Below is a small trained network, with its code and all its weights. Each question gives an input and a class and asks what happens when units are switched off, that is, made to give their printed mean instead of their output.

import numpy as np


def w(rows, s, z=0):
    codes = np.array(rows[::2]) - 128.0
    scale = np.full(codes.shape[1], s)
    scale[-1] = z or s
    return codes * scale


def norm(h):
    return h / np.sqrt((h * h).mean(-1, keepdims=True) + 1e-5)


def f(y):
    return np.maximum(y, 0)


def log_softmax(a):
    a = a - a.max(-1, keepdims=True)
    return a - np.log(np.exp(a).sum(-1, keepdims=True))


def net(x, mask):
    res = np.array(x, float).reshape(1, 4) / 4 @ E
    u = 0
    for l in range(4):
        y = f(norm(res) @ A[l][:, :-1].T + A[l][:, -1])
        res = res + np.where(mask[u : u + 7], y, B[l][:, -1]) @ B[l][:, :-1]
        u += 7
    return log_softmax(norm(res)[-1] @ U[:, :-1].T + U[:, -1])


A, B = {}, {}
E = w([
[143,110,128,103,138,224,148,2,76,9],'x0',
[221,146,182,181,92,153,105,196,77,82],'x1',
[70,104,199,88,183,128,234,242,55,188],'x2',
[19,52,111,188,71,204,155,239,198,54],'x3',
],0.0063)
A[0] = w([
[121,114,115,151,166,92,179,66,104,94,195],'L0N0',
[63,81,29,106,114,173,119,147,170,126,152],'L0N1',
[183,89,170,101,122,150,247,105,124,112,200],'L0N2',
[115,88,133,155,128,186,118,115,142,100,86],'L0N3',
[153,197,118,56,242,98,56,85,89,117,6],'L0N4',
[110,142,139,107,77,37,36,162,119,149,128],'L0N5',
[143,117,111,148,182,161,1,111,110,134,126],'L0N6',
],0.0067,0.002)
B[0] = w([
[96,145,79,90,155,130,159,152,175,196,200],'L0N0',
[110,147,166,185,168,164,142,132,102,126,254],'L0N1',
[194,111,52,80,95,150,175,180,174,187,215],'L0N2',
[57,193,185,133,86,161,156,153,89,181,191],'L0N3',
[110,77,254,171,109,160,94,133,114,151,231],'L0N4',
[148,209,128,116,127,198,102,150,165,72,213],'L0N5',
[75,115,76,113,129,157,121,189,108,128,194],'L0N6',
],0.0085,0.0051)
A[1] = w([
[101,144,43,210,105,128,1,70,127,46,52],'L1N0',
[50,159,138,220,83,155,48,78,65,130,243],'L1N1',
[79,71,155,21,177,115,110,216,71,123,167],'L1N2',
[224,122,107,151,78,114,103,183,46,80,7],'L1N3',
[119,108,122,115,107,122,64,74,196,82,71],'L1N4',
[101,122,88,46,85,173,123,55,75,76,81],'L1N5',
[58,115,103,141,238,89,69,22,225,183,91],'L1N6',
],0.0071,0.0012)
B[1] = w([
[196,120,101,95,137,134,163,204,48,181,239],'L1N0',
[101,97,143,101,142,175,175,149,38,127,253],'L1N1',
[155,174,2,112,134,152,108,128,61,99,223],'L1N2',
[74,69,135,208,224,59,215,89,112,130,188],'L1N3',
[150,143,46,53,144,43,140,225,48,174,177],'L1N4',
[197,141,115,93,100,172,95,118,195,105,191],'L1N5',
[60,166,113,165,187,148,173,110,117,100,220],'L1N6',
],0.0079,0.0058)
A[2] = w([
[65,238,157,44,96,219,15,238,85,157,86],'L2N0',
[54,188,84,83,99,71,173,75,174,59,47],'L2N1',
[251,111,90,106,154,193,147,68,168,56,126],'L2N2',
[206,189,229,38,196,53,91,81,114,218,214],'L2N3',
[135,56,150,22,63,215,172,94,142,11,102],'L2N4',
[100,165,230,3,141,53,53,6,3,121,51],'L2N5',
[249,86,150,234,30,91,138,139,87,18,253],'L2N6',
],0.0057,0.0012)
B[2] = w([
[194,69,128,14,120,105,116,145,237,161,254],'L2N0',
[162,125,78,104,217,90,103,98,206,119,138],'L2N1',
[113,169,142,121,124,45,96,152,254,104,161],'L2N2',
[84,145,115,148,45,189,86,109,161,36,200],'L2N3',
[192,164,162,140,162,63,24,33,170,110,179],'L2N4',
[34,69,219,131,10,155,186,158,8,70,166],'L2N5',
[39,149,69,208,246,61,200,96,127,113,161],'L2N6',
],0.0067,0.008)
A[3] = w([
[58,163,72,172,154,97,163,71,119,156,145],'L3N0',
[53,2,75,191,3,201,97,152,161,98,131],'L3N1',
[149,186,123,111,132,154,142,58,187,44,161],'L3N2',
[120,118,232,168,55,119,142,60,114,177,140],'L3N3',
[141,95,175,143,161,169,95,177,230,133,253],'L3N4',
[100,155,145,127,205,136,133,44,171,141,168],'L3N5',
[152,152,172,99,82,175,144,52,164,83,143],'L3N6',
],0.0069,0.002)
B[3] = w([
[166,81,153,201,130,59,148,117,92,118,199],'L3N0',
[138,158,145,135,36,108,71,80,54,58,235],'L3N1',
[134,184,139,149,134,110,111,179,169,176,203],'L3N2',
[73,143,139,142,122,142,71,148,194,108,170],'L3N3',
[132,116,168,106,101,111,93,11,183,169,254],'L3N4',
[109,116,157,197,167,51,175,166,137,134,196],'L3N5',
[156,126,103,153,90,109,95,138,144,125,201],'L3N6',
],0.011,0.0046)
U = w([
[156,111,42,47,105,159,143,194,20,145,242],'0',
[49,144,240,175,19,154,66,113,95,50,117],'1',
[65,132,133,239,245,65,174,125,101,92,170],'2',
[178,199,125,133,131,83,74,109,236,158,51],'3',
[159,2,181,125,147,186,99,101,111,182,3],'4',
],0.0093,0.0018)

Each question gives the input, the list of numbers given to net, and the class t.
The units are the neurons (one row each of A and B). Each row of codes is followed by its name. A weight is (code - 128) times the scale printed after its matrix; where a second scale follows, it is the last column's (A, B and U).
mask holds one flag per neuron, layer by layer. A switched-off neuron (its flag False) gives its mean, the last column of its row in B, instead of its output. The means were averaged over made-up inputs and are rounded, as every weight is.
A unit's drop is (log p(t) with every unit on - log p(t) with that unit switched off) / (log p(t) with every unit on - log p(t) with every unit switched off).
most important unit: the unit with the biggest drop
top k neurons: the k neurons with the biggest drops, biggest first
top k neurons in layer l: the k neurons of layer l with the biggest drops, biggest first
input [7,6,-6,6], class 3: top 3 neurons => [L1N5, L2N4, L0N4]
input [-7,6,-7,1], class 0: most important unit => L1N0
input [-7,8,6,1], class 2: top 2 neurons => [L1N3, L0N0]
input [-3,3,-2,-3], class 4: top 3 neurons in layer 0 => [L0N5, L0N4, L0N2]
input [-7,0,-6,-8], class 1: top 2 neurons in layer 2 => [L2N5, L2N3]
input [0,0,6,-7], class 1: top 4 neurons => [L0N4, L2N3, L2N5, L1N0]
input [-8,6,4,0], class 3: top 2 neurons in layer 1 => [L1N1, L1N0]
input [5,7,4,2], class 2: top 2 neurons => [L1N3, L2N6]
input [8,4,6,-2], class 3: top 2 neurons => [L2N2, L1N0]
input [5,1,-5,2], class 0: top 3 neurons => [L1N0, L1N1, L0N2]
input [6,8,1,6], class 2: top 2 neurons => [L2N6, L1N3]
input [0,0,0,1], class 4: top 3 neurons in layer 2 => [L2N3, L2N5, L2N0]
input [4,-7,-3,-7], class 1: top 2 neurons => [L0N4, L2N5]
input [-1,4,7,-8], class 1: most important unit => L0N4
input [2,2,2,-5], class 1: top 2 neurons => [L0N4, L2N3]
input [5,-6,-8,-2], class 0: top 2 neurons in layer 1 => [L1N4, L1N0]
input [8,-4,1,-7], class 3: top 3 neurons => [L1N5, L0N2, L2N2]
input [7,8,-4,7], class 2: top 3 neurons in layer 0 => [L0N4, L0N0, L0N5]
input [0,0,0,-2], class 4: top 2 neurons in layer 1 => [L1N3, L1N2]
input [2,8,-5,6], class 2: top neuron => [L2N6]
input [-5,4,-6,6], class 0: top 2 neurons => [L1N0, L0N4]
input [5,-2,-5,2], class 0: top 2 neurons => [L1N0, L1N1]
input [5,6,6,5], class 0: top 2 neurons in layer 1 => [L1N2, L1N6]
input [3,-6,3,-4], class 2: top 3 neurons in layer 1 => [L1N6, L1N0, L1N1]
input [-8,-8,-2,-6], class 2: top 2 neurons in layer 1 => [L1N6, L1N5]
input [-5,2,6,8], class 1: top 3 neurons in layer 1 => [L1N0, L1N4, L1N1]
